Below is a small trained network, with its code and all its weights. Each question gives an input and a class and asks what happens when units are switched off, that is, made to give their printed mean instead of their output.

import numpy as np


def w(rows, s, z=0):
    codes = np.array(rows[::2]) - 128.0
    scale = np.full(codes.shape[1], s)
    scale[-1] = z or s
    return codes * scale


def norm(h):
    return h / np.sqrt((h * h).mean(-1, keepdims=True) + 1e-5)


def f(y):
    return y / 2 * (1 + np.tanh(0.7978845608 * (y + 0.044715 * y**3)))


def log_softmax(a):
    a = a - a.max(-1, keepdims=True)
    return a - np.log(np.exp(a).sum(-1, keepdims=True))


def net(x, mask):
    res = np.array(x, float).reshape(1, 8) / 4 @ E
    u = 0
    for l in range(3):
        y = f(norm(res) @ A[l][:, :-1].T + A[l][:, -1])
        res = res + np.where(mask[u : u + 9], y, B[l][:, -1]) @ B[l][:, :-1]
        u += 9
    return log_softmax(norm(res)[-1] @ U[:, :-1].T + U[:, -1])


A, B = {}, {}
E = w([
[128,129,130,129,126],'x0',
[6,85,197,161,223],'x1',
[128,126,129,128,129],'x2',
[212,215,226,247,163],'x3',
[129,128,126,127,131],'x4',
[98,27,26,215,116],'x5',
[129,128,128,128,130],'x6',
[128,129,125,127,130],'x7',
],0.0021)
A[0] = w([
[120,130,169,121,228,242],'L0N0',
[126,171,104,137,145,69],'L0N1',
[47,149,134,48,149,76],'L0N2',
[91,86,145,68,152,1],'L0N3',
[124,160,149,15,181,140],'L0N4',
[119,112,203,119,98,89],'L0N5',
[191,185,142,56,103,145],'L0N6',
[153,113,58,3,44,5],'L0N7',
[162,177,202,110,105,225],'L0N8',
],0.0055,0.00081)
B[0] = w([
[78,156,107,99,55,208],'L0N0',
[110,89,172,90,169,122],'L0N1',
[220,143,132,67,3,189],'L0N2',
[162,105,140,104,112,151],'L0N3',
[96,126,156,139,54,210],'L0N4',
[107,141,91,108,105,141],'L0N5',
[130,83,163,112,242,222],'L0N6',
[21,222,162,222,158,252],'L0N7',
[93,144,105,85,211,223],'L0N8',
],0.0045,0.0026)
A[1] = w([
[145,143,133,152,33,182],'L1N0',
[127,136,144,221,146,136],'L1N1',
[177,145,121,206,170,252],'L1N2',
[149,3,44,88,113,51],'L1N3',
[130,111,110,181,140,108],'L1N4',
[185,111,175,32,114,114],'L1N5',
[203,44,209,65,185,117],'L1N6',
[67,188,55,156,91,203],'L1N7',
[88,65,5,78,96,28],'L1N8',
],0.0047,0.0014)
B[1] = w([
[141,149,141,64,171,164],'L1N0',
[98,120,91,90,61,203],'L1N1',
[149,97,87,74,84,232],'L1N2',
[99,205,201,101,213,138],'L1N3',
[148,139,106,147,78,147],'L1N4',
[169,1,75,185,71,149],'L1N5',
[147,79,61,201,151,131],'L1N6',
[141,166,202,128,96,251],'L1N7',
[147,114,189,155,159,163],'L1N8',
],0.0038,0.002)
A[2] = w([
[239,123,61,153,74,78],'L2N0',
[120,134,136,230,80,106],'L2N1',
[126,3,124,144,151,188],'L2N2',
[113,156,90,154,148,146],'L2N3',
[107,240,142,96,139,2],'L2N4',
[222,129,111,107,202,158],'L2N5',
[97,157,90,159,122,178],'L2N6',
[179,154,197,74,187,205],'L2N7',
[57,148,116,154,20,180],'L2N8',
],0.0061,0.0015)
B[2] = w([
[18,178,196,69,95,152],'L2N0',
[178,77,111,112,154,162],'L2N1',
[125,253,164,92,119,134],'L2N2',
[168,48,120,104,102,143],'L2N3',
[58,120,186,89,151,185],'L2N4',
[179,23,78,139,99,160],'L2N5',
[215,64,163,85,124,161],'L2N6',
[115,158,87,207,135,193],'L2N7',
[202,96,57,169,181,253],'L2N8',
],0.0046,0.0043)
U = w([
[26,210,208,147,178,94],'0',
[208,59,49,202,173,252],'1',
[133,109,132,32,5,38],'2',
],0.013,0.0015)

Each question gives the input, the list of numbers given to net, and the class t.
The units are the neurons (one row each of A and B). Each row of codes is followed by its name. A weight is (code - 128) times the scale printed after its matrix; where a second scale follows, it is the last column's (A, B and U).
mask holds one flag per neuron, layer by layer. A switched-off neuron (its flag False) gives its mean, the last column of its row in B, instead of its output. The means were averaged over made-up inputs and are rounded, as every weight is.
A unit's drop is (log p(t) with every unit on - log p(t) with that unit switched off) / (log p(t) with every unit on - log p(t) with every unit switched off).
The circuit of an input: a set's keep is (log p(t) with only the set's units on - log p(t) with every unit switched off) / (log p(t) with every unit on - log p(t) with every unit switched off). Starting from the 12 units with the biggest drops (on a tie, the unit counted first), units are removed one at a time, each time the one whose removal leaves the highest keep (on an exact tie, the one counted first), for as long as the keep stays at least 0.8.
circuit, biggest first: the units of the circuit, biggest drop first
unit that matters most: the unit with the biggest drop
top k neurons: the k neurons with the biggest drops, biggest first
top k neurons in layer l: the k neurons of layer l with the biggest drops, biggest first
drop of u: that unit's drop, to one decimal
input [-8,-2,-7,-3,-8,-6,-5,4], class 0: circuit, biggest first -> L0N7
input [8,0,3,2,-1,-8,-6,-2], class 1: top 2 neurons in layer 0 -> L0N6, L0N7
input [5,-6,-6,7,8,1,-1,7], class 2: circuit, biggest first -> L2N0, L0N7
input [5,6,-4,-1,-7,0,-4,-4], class 2: circuit, biggest first -> L0N2, L0N7
input [6,-5,-5,-6,-1,1,-5,7], class 1: top 3 neurons -> L2N8, L0N7, L1N3
input [-5,0,-6,6,-6,-4,-8,-1], class 1: circuit, biggest first -> L0N7, L1N6
input [-5,1,4,-5,0,5,-7,-2], class 0: top 2 neurons in layer 0 -> L0N4, L0N0
input [-3,-1,-6,4,-4,2,4,7], class 2: circuit, biggest first -> L0N7, L2N0
input [-1,-1,1,1,1,1,2,-5], class 2: top 2 neurons -> L0N7, L0N0
input [-7,-2,1,6,-4,4,2,-6], class 2: top 2 neurons -> L2N0, L0N7
input [-4,-3,3,5,2,-8,4,5], class 1: top 2 neurons -> L0N7, L2N5
input [1,8,6,-1,-8,-7,8,4], class 2: top 2 neurons -> L0N2, L0N7
input [5,6,-7,1,2,1,3,-1], class 1: top 2 neurons -> L2N8, L1N3
input [8,-3,5,4,-7,5,-3,-1], class 2: unit that matters most -> L2N0
input [4,0,-6,5,-8,-8,-2,0], class 1: top 4 neurons -> L0N7, L0N6, L1N6, L2N5
input [-3,-2,-1,5,-2,6,-1,7], class 2: top 2 neurons -> L2N0, L0N7
input [0,-1,2,3,2,-5,1,-3], class 1: top 2 neurons -> L0N7, L2N5
input [5,-1,-2,4,-3,-2,5,-2], class 1: top 2 neurons -> L0N7, L0N8
input [6,-4,6,2,0,2,5,-7], class 2: drop of L2N0 -> 0.4
input [0,-6,7,-2,-1,-6,-7,1], class 0: drop of L0N7 -> 1.9
input [-5,5,0,-6,-6,-2,8,3], class 2: circuit, biggest first -> L0N2
input [-1,-5,4,-7,7,-8,0,4], class 0: drop of L0N6 -> 0.0
